Below is a small trained network, with its code and all its weights. Each question gives an input and a class and asks what happens when units are switched off, that is, made to give their printed mean instead of their output.

import numpy as np


def w(rows, s, z=0):
    codes = np.array(rows[::2]) - 128.0
    scale = np.full(codes.shape[1], s)
    scale[-1] = z or s
    return codes * scale


def f(y):
    return y / 2 * (1 + np.tanh(0.7978845608 * (y + 0.044715 * y**3)))


def log_softmax(a):
    a = a - a.max(-1, keepdims=True)
    return a - np.log(np.exp(a).sum(-1, keepdims=True))


def net(x, mask):
    res = np.array(x, float).reshape(1, 8) / 4 @ E
    y = f(res @ A[0][:, :-1].T + A[0][:, -1])
    res = res + np.where(mask, y, B[0][:, -1]) @ B[0][:, :-1]
    return log_softmax(res[-1] @ U[:, :-1].T + U[:, -1])


A, B = {}, {}
E = w([
[179,197,183],'x0',
[55,138,114],'x1',
[187,99,41],'x2',
[39,87,151],'x3',
[150,254,63],'x4',
[62,163,197],'x5',
[98,159,53],'x6',
[238,66,146],'x7',
],0.0089)
A[0] = w([
[173,77,67,221],'N1',
[167,223,29,184],'N2',
[8,147,171,183],'N3',
[174,41,111,179],'N4',
[165,160,194,194],'N5',
[193,201,25,225],'N6',
[135,176,113,230],'N7',
[156,63,132,161],'N8',
[181,150,216,187],'N9',
[143,152,216,197],'N10',
[149,20,64,254],'N11',
[156,33,102,152],'N12',
[97,153,236,247],'N13',
],0.011,0.0038)
B[0] = w([
[141,187,191,201],'N1',
[140,252,112,239],'N2',
[25,80,44,214],'N3',
[126,120,208,195],'N4',
[237,111,92,185],'N5',
[156,238,138,248],'N6',
[128,171,44,173],'N7',
[134,81,198,170],'N8',
[253,68,87,200],'N9',
[206,63,20,191],'N10',
[96,145,235,218],'N11',
[133,91,255,188],'N12',
[130,58,55,214],'N13',
],0.008,0.013)
U = w([
[11,99,79,254],'0',
[187,74,90,53],'1',
[122,99,239,172],'2',
[134,245,118,54],'3',
],0.011,0.0017)

Each question gives the input, the list of numbers given to net, and the class t.
The units are the neurons (one row each of A and B). Each row of codes is followed by its name. A weight is (code - 128) times the scale printed after its matrix; where a second scale follows, it is the last column's (A, B and U).
mask holds one flag per neuron, in row order. A switched-off neuron (its flag False) gives its mean, the last column of its row in B, instead of its output. The means were averaged over made-up inputs and are rounded, as every weight is.
A unit's drop is (log p(t) with every unit on - log p(t) with that unit switched off) / (log p(t) with every unit on - log p(t) with every unit switched off).
The circuit of an input: a set's keep is (log p(t) with only the set's units on - log p(t) with every unit switched off) / (log p(t) with every unit on - log p(t) with every unit switched off). Starting from the 12 units with the biggest drops (on a tie, the unit counted first), units are removed one at a time, each time the one whose removal leaves the highest keep (on an exact tie, the one counted first), for as long as the keep stays at least 0.8.
units of the circuit, in order: the units of the circuit, biggest drop first
top k neurons: the k neurons with the biggest drops, biggest first
drop of u: that unit's drop, to one decimal
input [-2,-3,8,7,6,8,3,-7], class 0: units of the circuit, in order => (N3)
input [-4,5,4,8,1,-3,-5,-1], class 2: units of the circuit, in order => (N11, N12)
input [-2,-3,4,-3,-3,-4,1,-6], class 2: units of the circuit, in order => (N11, N12, N10)
input [7,4,-3,2,8,0,-4,4], class 1: units of the circuit, in order => (N9, N10)
input [0,-3,8,-8,4,-3,-7,5], class 3: top 2 neurons => (N6, N2)
input [6,-1,7,-1,0,-5,1,3], class 3: top 2 neurons => (N6, N2)
input [0,-2,-6,-1,-7,-3,-5,1], class 1: top 2 neurons => (N10, N9)
input [8,4,0,0,-4,-2,0,-4], class 1: drop of N3 => -0.1
input [3,-8,4,7,6,-2,-6,6], class 2: drop of N3 => 0.1
input [-4,-6,7,-5,1,3,7,6], class 3: drop of N6 => 0.2
